Here is a tiny trained network, its code and every weight. The questions are about switching its units off for an input and a target symbol, where a switched-off unit gives its printed mean instead of its output.

import numpy as np


def w(rows, s, z=0):
    codes = np.array(rows[::2]) - 128.0
    scale = np.full(codes.shape[1], s)
    scale[-1] = z or s
    return codes * scale


def norm(h):
    return h / np.sqrt((h * h).mean(-1, keepdims=True) + 1e-5)


def f(y):
    return np.maximum(y, 0)


def softmax(a):
    e = np.exp(a - a.max(-1, keepdims=True))
    return e / e.sum(-1, keepdims=True)


def log_softmax(a):
    a = a - a.max(-1, keepdims=True)
    return a - np.log(np.exp(a).sum(-1, keepdims=True))


def net(x, mask):
    ids = ['ΓΠΣαθμτω'.index(c) for c in x.split()]
    T = len(ids)
    res = E[ids] + P[:T]
    u = 0
    for l in range(2):
        r = norm(res)
        for j in range(2):
            rows = slice(4 * j, 4 * j + 4)
            q, k, v = (r @ M[l][rows].T for M in (Q, K, V))
            z = softmax(np.where(np.tri(T) > 0, q @ k.T / 4**0.5, -1e9)) @ v
            o = O[l][rows]
            res = res + np.where(mask[u + j], z, o[:, -1]) @ o[:, :-1]
        u += 2
        y = f(norm(res) @ A[l][:, :-1].T + A[l][:, -1])
        res = res + np.where(mask[u : u + 8], y, B[l][:, -1]) @ B[l][:, :-1]
        u += 8
    return log_softmax(norm(res)[-1] @ U[:, :-1].T + U[:, -1])


Q, K, V, O, A, B = {}, {}, {}, {}, {}, {}
E = w([
[62,198,94,166,133,155,204,170,123,212,130,100],'Γ',
[48,67,61,59,112,120,109,161,144,173,121,202],'Π',
[132,85,186,178,135,95,175,65,180,192,189,219],'Σ',
[157,192,71,125,69,112,142,136,250,68,147,164],'α',
[73,120,177,141,151,22,149,161,174,89,65,86],'θ',
[143,113,125,156,84,37,153,210,52,88,162,157],'μ',
[63,107,188,144,92,192,98,124,119,44,201,97],'τ',
[201,97,173,132,83,196,119,130,87,117,54,117],'ω',
],0.0015)
P = w([
[155,143,77,123,187,131,87,58,100,122,116,101],'0',
[97,63,88,115,69,115,248,140,140,106,154,115],'1',
[108,58,106,131,87,121,203,145,160,107,136,118],'2',
[101,100,136,155,79,134,182,163,135,116,104,147],'3',
[114,120,155,165,76,131,136,165,151,117,113,156],'4',
[128,147,188,150,87,118,93,183,156,138,123,158],'5',
[113,151,206,150,85,116,91,207,150,143,120,178],'6',
[104,190,228,146,49,122,97,194,139,148,117,194],'7',
],0.0013)
Q[0] = w([
[212,225,103,162,129,134,135,72,192,25,112,56],'L0H1',
[167,72,175,46,35,95,40,184,125,5,113,185],'L0H1',
[97,142,252,233,95,116,156,203,86,166,152,142],'L0H1',
[158,191,228,224,57,115,150,188,149,57,147,131],'L0H1',
[146,212,51,123,211,119,121,103,119,202,150,112],'L0H2',
[187,112,99,105,207,151,91,30,92,125,155,76],'L0H2',
[73,117,170,182,44,155,182,211,157,113,109,148],'L0H2',
[96,75,195,122,44,89,130,188,152,69,97,170],'L0H2',
],0.0034)
K[0] = w([
[27,9,112,67,149,186,198,137,55,225,149,117],'L0H1',
[139,209,73,206,243,77,142,65,52,152,128,2],'L0H1',
[142,175,60,61,167,88,8,96,149,97,120,198],'L0H1',
[80,123,51,52,209,100,23,94,64,160,103,146],'L0H1',
[115,104,158,138,45,176,179,213,110,129,123,141],'L0H2',
[90,114,183,152,90,69,178,188,193,122,143,180],'L0H2',
[165,163,72,132,178,171,83,57,88,156,139,112],'L0H2',
[146,138,87,92,201,110,67,47,114,105,105,73],'L0H2',
],0.0037)
V[0] = w([
[144,43,78,68,113,82,72,195,24,120,174,201],'L0H1',
[194,125,147,186,82,83,80,163,105,84,197,212],'L0H1',
[38,48,117,38,184,179,91,125,101,235,48,179],'L0H1',
[120,72,207,216,212,101,238,90,21,175,119,59],'L0H1',
[241,45,169,140,114,157,148,104,126,218,72,213],'L0H2',
[93,41,239,131,136,129,62,32,154,72,209,149],'L0H2',
[171,138,152,118,60,189,88,186,70,74,70,57],'L0H2',
[110,203,121,204,113,234,154,122,58,198,244,124],'L0H2',
],0.0011)
O[0] = w([
[43,47,95,54,156,56,95,176,166,150,56,60,74],'L0H1',
[118,134,131,65,100,34,187,97,151,63,95,96,35],'L0H1',
[55,32,110,73,131,180,40,163,80,229,143,196,123],'L0H1',
[94,148,200,157,245,96,221,135,57,226,173,43,224],'L0H1',
[56,188,151,83,99,95,104,113,44,11,194,154,136],'L0H2',
[189,129,105,86,44,186,160,206,30,133,89,42,1],'L0H2',
[79,138,197,105,154,239,84,60,147,102,136,111,133],'L0H2',
[189,2,193,58,83,76,175,43,115,75,98,172,236],'L0H2',
],0.0012,0.0005)
A[0] = w([
[183,163,130,36,253,91,131,172,133,117,89,154,2],'L0N1',
[145,116,140,76,149,98,101,155,151,86,138,122,29],'L0N2',
[163,144,126,53,173,148,74,55,104,117,131,75,84],'L0N3',
[130,154,117,76,152,98,112,159,104,132,147,127,28],'L0N4',
[158,137,102,90,170,136,57,97,46,94,113,94,110],'L0N5',
[188,124,133,39,181,133,104,127,165,76,141,71,17],'L0N6',
[153,126,134,88,139,123,89,114,162,130,103,130,46],'L0N7',
[90,151,140,106,183,146,76,99,78,93,186,129,108],'L0N8',
],0.0021,0.0038)
B[0] = w([
[253,95,167,111,136,235,216,79,98,84,112,28,128],'L0N1',
[116,79,163,172,242,160,169,137,144,236,39,136,128],'L0N2',
[115,79,93,106,99,144,152,78,119,106,129,80,213],'L0N3',
[103,28,75,135,121,195,169,99,172,115,53,111,128],'L0N4',
[130,73,101,131,90,131,183,100,115,100,133,81,252],'L0N5',
[177,94,150,133,59,204,219,196,202,81,189,181,128],'L0N6',
[113,172,90,161,132,196,138,62,145,141,177,165,128],'L0N7',
[128,78,115,144,98,117,155,152,155,144,136,115,221],'L0N8',
],0.0026,0.00024)
Q[1] = w([
[200,173,94,42,192,134,75,70,79,170,79,139],'L1H1',
[130,186,223,117,119,216,44,95,65,151,72,159],'L1H1',
[136,75,89,88,185,198,120,20,65,99,168,20],'L1H1',
[72,152,181,188,58,90,144,228,186,152,119,237],'L1H1',
[34,97,164,193,67,36,248,218,219,96,69,170],'L1H2',
[171,97,47,153,196,60,177,91,124,127,190,80],'L1H2',
[12,210,102,131,86,52,172,255,233,244,144,195],'L1H2',
[88,124,129,116,245,155,72,106,67,109,69,5],'L1H2',
],0.0039)
K[1] = w([
[46,154,68,135,206,43,162,82,139,88,221,100],'L1H1',
[88,242,134,131,217,46,89,221,169,233,158,254],'L1H1',
[151,104,11,94,198,76,233,79,131,153,107,117],'L1H1',
[149,163,231,151,55,175,30,194,133,121,117,151],'L1H1',
[171,91,199,176,44,131,94,208,64,72,169,146],'L1H2',
[160,80,65,113,145,168,144,91,89,80,62,61],'L1H2',
[188,81,238,174,106,96,24,139,119,80,119,155],'L1H2',
[191,111,20,85,146,172,170,11,144,179,184,181],'L1H2',
],0.004)
V[1] = w([
[151,173,35,133,136,15,165,145,177,146,110,162],'L1H1',
[73,192,148,135,126,162,121,99,168,43,222,91],'L1H1',
[175,130,161,126,119,183,111,124,181,173,32,121],'L1H1',
[249,134,123,134,105,118,146,131,131,109,42,110],'L1H1',
[150,94,214,189,182,69,162,67,147,156,117,144],'L1H2',
[86,73,177,70,147,83,100,95,231,81,37,118],'L1H2',
[123,114,149,122,111,56,138,190,10,75,90,79],'L1H2',
[209,82,120,107,99,111,128,98,91,97,215,235],'L1H2',
],0.0022)
O[1] = w([
[171,221,82,138,238,48,128,202,153,125,86,227,35],'L1H1',
[41,163,84,252,90,138,97,70,142,34,162,95,73],'L1H1',
[147,95,133,93,98,196,242,130,184,148,54,95,170],'L1H1',
[223,184,131,80,76,154,185,184,124,114,92,113,197],'L1H1',
[121,141,210,131,245,46,211,24,124,140,151,156,202],'L1H2',
[41,98,103,52,146,80,153,36,138,32,11,134,124],'L1H2',
[148,186,149,54,159,62,56,194,20,88,161,83,250],'L1H2',
[237,85,122,130,74,94,53,67,144,139,215,237,185],'L1H2',
],0.002,0.0012)
A[1] = w([
[185,166,82,110,175,107,122,114,135,146,80,131,4],'L1N1',
[190,193,39,137,123,155,113,96,208,57,99,156,70],'L1N2',
[197,182,89,128,150,71,58,138,48,103,167,138,56],'L1N3',
[67,4,164,113,130,94,168,132,8,185,124,93,185],'L1N4',
[194,142,106,125,226,121,15,3,107,158,181,124,13],'L1N5',
[177,176,70,172,89,203,146,116,147,140,149,11,82],'L1N6',
[160,113,149,155,170,94,155,44,146,181,169,192,54],'L1N7',
[227,89,174,117,104,83,166,60,158,13,169,41,129],'L1N8',
],0.0016,0.0029)
B[1] = w([
[139,45,190,49,57,173,148,211,98,204,106,71,128],'L1N1',
[91,81,249,106,135,150,128,163,28,167,125,77,143],'L1N2',
[62,116,163,138,142,228,118,27,220,148,99,110,144],'L1N3',
[121,127,193,94,175,160,86,83,100,170,140,78,250],'L1N4',
[172,54,251,64,140,32,140,119,128,123,191,235,130],'L1N5',
[135,178,189,192,65,206,142,171,123,107,165,91,146],'L1N6',
[141,168,99,103,38,225,57,191,107,62,67,30,155],'L1N7',
[147,154,158,111,91,114,112,46,148,44,91,163,190],'L1N8',
],0.002,0.0025)
U = w([
[92,205,105,229,211,199,190,208,126,237,153,60,152],'Γ',
[57,11,34,39,136,139,25,186,160,214,90,187,1],'Π',
[172,70,191,178,205,90,183,3,190,202,189,225,166],'Σ',
[176,196,21,202,56,136,159,149,238,28,69,214,130],'α',
[44,176,157,77,238,31,170,110,117,48,33,87,7],'θ',
[224,197,135,111,155,29,56,204,21,107,219,158,124],'μ',
[20,110,143,180,64,163,52,42,99,51,214,60,102],'τ',
[227,80,186,50,45,217,188,123,93,127,78,56,236],'ω',
],0.0036,0.00079)

Each question gives the input, a string of symbols that net reads in full, and the target symbol t.
The units are the heads (4 rows each of Q, K, V and O) and the neurons (one row each of A and B). Each row of codes is followed by its name. A weight is (code - 128) times the scale printed after its matrix; where a second scale follows, it is the last column's (O, A, B and U).
mask holds one flag per unit, layer by layer, with each layer's heads first. A switched-off unit (its flag False) gives its mean, the last column of its rows in O or B, instead of its output. The means were averaged over made-up inputs and are rounded, as every weight is.
A unit's drop is (log p(t) with every unit on - log p(t) with that unit switched off) / (log p(t) with every unit on - log p(t) with every unit switched off).
The circuit of an input: a set's keep is (log p(t) with only the set's units on - log p(t) with every unit switched off) / (log p(t) with every unit on - log p(t) with every unit switched off). Starting from the 12 units with the biggest drops (on a tie, the unit counted first), units are removed one at a time, each time the one whose removal leaves the highest keep (on an exact tie, the one counted first), for as long as the keep stays at least 0.8.
circuit, biggest first: the units of the circuit, biggest drop first
top k neurons: the k neurons with the biggest drops, biggest first
heads that matter: for each layer, one digit per head in row order, 1 if its drop is at least 0.15 and else 0, layers parted by /
input ω α ω μ Σ, target τ: heads that matter : 01 / 10
input Σ Γ ω ω μ α α, target μ: circuit, biggest first : [L1H2]
input Γ Σ Γ, target Σ: heads that matter : 01 / 01
input θ θ θ α ω, target Γ: heads that matter : 11 / 01
input Γ τ Γ Γ, target τ: heads that matter : 00 / 10
input θ Σ θ Π Γ θ ω θ, target Γ: circuit, biggest first : [L0H2; L1H2]
input ω α Γ, target τ: heads that matter : 01 / 10
input θ θ Γ Γ ω, target Γ: circuit, biggest first : [L1H2; L0H2]
input Σ μ Γ μ μ ω, target μ: circuit, biggest first : [L1H2; L0H2]
input μ Σ Π μ Π, target μ: heads that matter : 00 / 11
input Γ ω Π, target Σ: circuit, biggest first : [L0H2; L1H2]
input ω ω Γ θ τ ω, target τ: circuit, biggest first : [L0H2; L1H1]
input α Π Σ, target α: circuit, biggest first : [L0H1; L1H1; L1N7]
input Γ Γ α, target Σ: circuit, biggest first : [L0H2; L0H1]
input Γ θ ω θ, target Σ: circuit, biggest first : [L0H2; L0H1]
input Π Π μ, target Π: circuit, biggest first : [L0H1]
input μ α ω θ Σ θ ω Γ, target θ: heads that matter : 10 / 01
input μ ω Γ θ μ τ α μ, target τ: heads that matter : 00 / 10
input α Γ α μ Γ ω Γ, target ω: heads that matter : 00 / 10
input μ ω θ Γ α, target θ: circuit, biggest first : [L1H2; L0H1]
input Σ ω α, target μ: circuit, biggest first : [L0H2; L1H2]
input Σ τ Σ, target τ: circuit, biggest first : [L1H1]
input θ Π Γ μ ω Γ τ, target Γ: circuit, biggest first : [L0H2; L1H2]
input Σ Π μ τ, target μ: heads that matter : 01 / 01
input ω Γ Π τ Γ Π, target τ: heads that matter : 00 / 10
input ω Γ θ Γ, target θ: heads that matter : 00 / 01
input α θ ω θ ω τ Π, target α: top neuron : [L1N4]
input μ θ Π Γ μ Γ, target μ: heads that matter : 00 / 01
